Below are the code and all the weights of a small trained network. Each question names an input and a target symbol and asks about switching units off, where a switched-off unit gives its printed mean instead of its output.

import numpy as np


def w(rows, s, z=0):
    codes = np.array(rows[::2]) - 128.0
    scale = np.full(codes.shape[1], s)
    scale[-1] = z or s
    return codes * scale


def f(y):
    return y / 2 * (1 + np.tanh(0.7978845608 * (y + 0.044715 * y**3)))


def softmax(a):
    e = np.exp(a - a.max(-1, keepdims=True))
    return e / e.sum(-1, keepdims=True)


def log_softmax(a):
    a = a - a.max(-1, keepdims=True)
    return a - np.log(np.exp(a).sum(-1, keepdims=True))


def net(x, mask):
    ids = ['ΘΛΠΣδηξψω'.index(c) for c in x.split()]
    T = len(ids)
    res = E[ids] + P[:T]
    u = 0
    for l in range(2):
        r = res
        for j in range(3):
            rows = slice(2 * j, 2 * j + 2)
            q, k, v = (r @ M[l][rows].T for M in (Q, K, V))
            z = softmax(np.where(np.tri(T) > 0, q @ k.T / 2**0.5, -1e9)) @ v
            o = O[l][rows]
            res = res + np.where(mask[u + j], z, o[:, -1]) @ o[:, :-1]
        u += 3
        y = f(res @ A[l][:, :-1].T + A[l][:, -1])
        res = res + np.where(mask[u : u + 8], y, B[l][:, -1]) @ B[l][:, :-1]
        u += 8
    return log_softmax(res[-1] @ U[:, :-1].T + U[:, -1])


Q, K, V, O, A, B = {}, {}, {}, {}, {}, {}
E = w([
[79,176,184,176,137,81,80,155],'Θ',
[61,147,133,151,106,80,176,132],'Λ',
[135,155,179,4,155,185,151,91],'Π',
[84,168,142,179,124,189,150,157],'Σ',
[64,162,93,173,72,120,118,54],'δ',
[106,122,169,164,141,100,103,149],'η',
[166,28,96,140,45,175,164,143],'ξ',
[87,119,89,173,120,122,161,114],'ψ',
[86,183,139,170,121,141,81,71],'ω',
],0.017)
P = w([
[167,115,245,171,154,69,185,67],'0',
[135,64,163,153,187,89,144,88],'1',
[102,159,55,79,136,113,68,158],'2',
[34,108,154,75,182,167,159,117],'3',
[172,42,197,153,160,98,162,126],'4',
[138,173,89,70,52,158,33,153],'5',
[58,83,159,62,162,200,162,146],'6',
[167,68,217,153,155,78,170,124],'7',
[148,183,40,56,63,107,111,166],'8',
[21,107,168,86,157,195,161,150],'9',
],0.011)
Q[0] = w([
[81,88,63,2,148,135,67,210],'L0H0',
[124,142,127,183,147,52,145,75],'L0H0',
[224,76,229,142,131,58,145,39],'L0H1',
[107,89,153,197,147,59,168,78],'L0H1',
[10,64,95,122,146,242,151,112],'L0H2',
[97,106,127,147,131,132,20,98],'L0H2',
],0.0076)
K[0] = w([
[97,183,99,127,140,2,114,56],'L0H0',
[194,164,106,60,104,237,125,186],'L0H0',
[204,123,107,43,137,194,179,83],'L0H1',
[94,99,131,138,144,203,128,145],'L0H1',
[72,155,133,169,77,232,173,122],'L0H2',
[157,187,89,156,105,132,85,124],'L0H2',
],0.0091)
V[0] = w([
[170,3,107,197,91,237,151,175],'L0H0',
[151,185,117,152,146,35,67,175],'L0H0',
[95,185,108,234,92,163,154,117],'L0H1',
[54,165,146,207,170,146,153,137],'L0H1',
[195,121,69,144,205,47,109,67],'L0H2',
[244,145,148,152,203,22,209,88],'L0H2',
],0.0065)
O[0] = w([
[218,48,137,108,85,174,140,193,27],'L0H0',
[116,149,119,191,81,122,123,160,104],'L0H0',
[78,128,176,89,75,151,127,176,171],'L0H1',
[143,143,234,151,132,197,93,178,254],'L0H1',
[176,71,91,183,87,119,112,166,35],'L0H2',
[145,112,93,199,2,168,104,74,121],'L0H2',
],0.0089,0.0042)
A[0] = w([
[173,132,142,195,96,139,21,118,109],'L0N0',
[255,64,116,87,70,69,143,195,134],'L0N1',
[184,204,104,40,131,181,52,100,164],'L0N2',
[164,92,198,148,103,78,115,165,117],'L0N3',
[191,195,121,200,108,184,68,190,2],'L0N4',
[190,147,127,191,98,156,147,146,72],'L0N5',
[151,118,61,46,68,222,122,181,76],'L0N6',
[51,216,76,111,122,156,72,210,77],'L0N7',
],0.0081,0.0056)
B[0] = w([
[243,159,42,76,111,169,144,124,148],'L0N0',
[110,146,199,114,53,114,12,148,185],'L0N1',
[113,87,39,217,109,73,158,136,160],'L0N2',
[150,173,68,174,165,166,253,182,158],'L0N3',
[201,154,231,80,148,65,114,4,127],'L0N4',
[137,120,163,230,177,129,201,147,129],'L0N5',
[133,226,96,157,171,109,150,70,144],'L0N6',
[201,63,51,50,139,115,223,91,255],'L0N7',
],0.0067,0.0085)
Q[1] = w([
[172,162,176,182,94,111,176,126],'L1H0',
[174,85,63,119,109,133,64,93],'L1H0',
[160,135,90,219,56,95,190,140],'L1H1',
[92,202,124,161,99,254,88,122],'L1H1',
[75,124,142,118,209,196,151,202],'L1H2',
[146,111,143,154,46,123,150,114],'L1H2',
],0.0092)
K[1] = w([
[153,78,136,148,248,203,159,209],'L1H0',
[122,119,7,123,136,150,51,165],'L1H0',
[105,67,49,49,177,57,62,238],'L1H1',
[74,37,254,199,121,180,12,111],'L1H1',
[124,152,217,205,82,145,174,93],'L1H2',
[53,71,128,77,180,104,79,235],'L1H2',
],0.0078)
V[1] = w([
[92,119,105,198,44,71,160,112],'L1H0',
[93,84,186,114,187,211,118,136],'L1H0',
[110,129,115,168,203,136,215,104],'L1H1',
[226,34,113,143,123,91,214,138],'L1H1',
[59,102,87,2,136,83,98,131],'L1H2',
[218,164,117,73,123,134,94,57],'L1H2',
],0.0088)
O[1] = w([
[98,142,183,141,126,93,107,157,250],'L1H0',
[160,139,123,139,86,190,125,69,101],'L1H0',
[166,127,76,250,77,115,157,97,181],'L1H1',
[97,31,108,147,82,122,166,119,111],'L1H1',
[124,140,179,116,122,91,101,119,1],'L1H2',
[161,134,83,78,198,92,104,78,107],'L1H2',
],0.013,0.0096)
A[1] = w([
[193,126,216,95,72,114,68,155,86],'L1N0',
[177,168,53,109,135,121,108,113,123],'L1N1',
[51,82,128,120,172,119,158,67,97],'L1N2',
[84,138,247,88,153,91,66,87,89],'L1N3',
[255,148,139,99,95,125,128,147,3],'L1N4',
[140,192,23,90,124,98,135,230,131],'L1N5',
[54,157,216,99,61,169,110,139,151],'L1N6',
[81,91,190,143,93,98,175,103,160],'L1N7',
],0.0086,0.0059)
B[1] = w([
[136,35,142,145,171,136,74,196,172],'L1N0',
[62,136,209,93,114,161,149,152,155],'L1N1',
[208,118,148,165,128,141,57,254,189],'L1N2',
[168,66,40,111,90,163,161,91,175],'L1N3',
[106,95,146,103,156,65,161,71,144],'L1N4',
[93,208,147,145,40,151,78,130,197],'L1N5',
[104,153,134,33,98,101,234,122,254],'L1N6',
[136,75,137,75,230,128,41,104,237],'L1N7',
],0.0081,0.012)
U = w([
[148,151,125,158,18,125,69,255,182],'Θ',
[39,88,228,161,178,123,205,129,7],'Λ',
[183,99,130,138,249,69,207,100,213],'Π',
[135,92,161,130,113,198,176,91,160],'Σ',
[194,135,62,48,63,42,244,151,158],'δ',
[159,79,85,154,114,87,219,196,4],'η',
[172,76,207,111,115,146,115,187,112],'ξ',
[68,55,140,171,131,155,136,125,73],'ψ',
[102,129,211,111,157,210,75,101,107],'ω',
],0.0054,0.0039)

Each question gives the input, a string of symbols that net reads in full, and the target symbol t.
The units are the heads (2 rows each of Q, K, V and O) and the neurons (one row each of A and B). Each row of codes is followed by its name. A weight is (code - 128) times the scale printed after its matrix; where a second scale follows, it is the last column's (O, A, B and U).
mask holds one flag per unit, layer by layer, with each layer's heads first. A switched-off unit (its flag False) gives its mean, the last column of its rows in O or B, instead of its output. The means were averaged over made-up inputs and are rounded, as every weight is.
A unit's drop is (log p(t) with every unit on - log p(t) with that unit switched off) / (log p(t) with every unit on - log p(t) with every unit switched off).
The circuit of an input: a set's keep is (log p(t) with only the set's units on - log p(t) with every unit switched off) / (log p(t) with every unit on - log p(t) with every unit switched off). Starting from the 12 units with the biggest drops (on a tie, the unit counted first), units are removed one at a time, each time the one whose removal leaves the highest keep (on an exact tie, the one counted first), for as long as the keep stays at least 0.8.
circuit, biggest first: the units of the circuit, biggest drop first
most important unit: the unit with the biggest drop
k most important neurons: the k neurons with the biggest drops, biggest first
k most important neurons of layer l: the k neurons of layer l with the biggest drops, biggest first
which heads matter: for each layer, one digit per head in row order, 1 if its drop is at least 0.15 and else 0, layers parted by /
input Λ Λ Π Σ Λ ω Π, target Λ: which heads matter -> 101 / 101
input Θ Π Π ξ ψ Θ Λ Λ, target ξ: which heads matter -> 101 / 001
input Θ Λ Λ Λ Λ Λ, target δ: circuit, biggest first -> [L1H2 L1N6 L1N3 L0N3]
input ξ ψ Θ Π Σ, target Σ: circuit, biggest first -> [L1H0]
input ψ Π Λ ξ, target ψ: circuit, biggest first -> [L1H1 L0H2 L0N5 L1N6]
input Λ η η ω, target Λ: circuit, biggest first -> [L1H0 L0H2]
input Π Λ Θ Σ Λ Θ ξ Θ, target ξ: which heads matter -> 110 / 001
input δ ω η Θ ξ ξ ω, target δ: 2 most important neurons of layer 1 -> [L1N3 L1N7]
input δ Θ Θ, target δ: 3 most important neurons -> [L0N7 L0N4 L1N7]
input Π ξ δ ξ Λ Λ Θ Λ, target ξ: circuit, biggest first -> [L0H0 L0N1]
input Π Π ω η Θ Θ Θ Λ, target Π: which heads matter -> 110 / 001
input Λ ξ ω Λ ξ Λ Λ, target Λ: circuit, biggest first -> [L1H0 L0H2]
input Λ Π Π Λ η, target Π: circuit, biggest first -> [L0H1 L1H2]
input Λ Σ Λ Θ Λ Λ, target δ: circuit, biggest first -> [L1H2 L1N6 L0N3 L1N3]
input Λ Λ Π δ Π Λ Λ η Π, target Θ: most important unit -> L1N6
input ξ Λ Θ Π, target ξ: circuit, biggest first -> [L0N1 L1N2 L1H1 L0H0]
input ψ Λ Θ δ Λ δ η Λ, target Σ: which heads matter -> 001 / 100
input Λ ξ Λ ω Λ Σ Θ ψ, target Σ: which heads matter -> 101 / 100
input ω Π Λ Λ, target ω: 2 most important neurons -> [L0N0 L0N7]
input Λ Θ Π Λ Λ, target Π: most important unit -> L0H1
input Σ Λ Θ Θ Λ, target Σ: which heads matter -> 010 / 100
input Λ ξ ξ ω ξ Θ Λ ω, target ξ: which heads matter -> 110 / 001
input Σ Λ Π ω Π ω Θ Θ, target Π: which heads matter -> 010 / 001
input Λ Λ ξ Λ ξ, target ξ: which heads matter -> 100 / 001
input ω Λ Θ ω δ Π, target Θ: 3 most important neurons -> [L0N2 L1N5 L1N6]
input Θ Λ Π Θ ξ Λ Θ Λ Π δ, target Θ: which heads matter -> 101 / 101
input ω Π Λ Θ Π Θ Σ Θ, target Σ: 2 most important neurons -> [L1N1 L0N7]
input Π ψ Λ ω ω Θ Λ η, target Π: 2 most important neurons -> [L1N5 L0N1]
input Π Λ Π Λ Θ Λ ψ, target Π: circuit, biggest first -> [L0H2 L1H2]
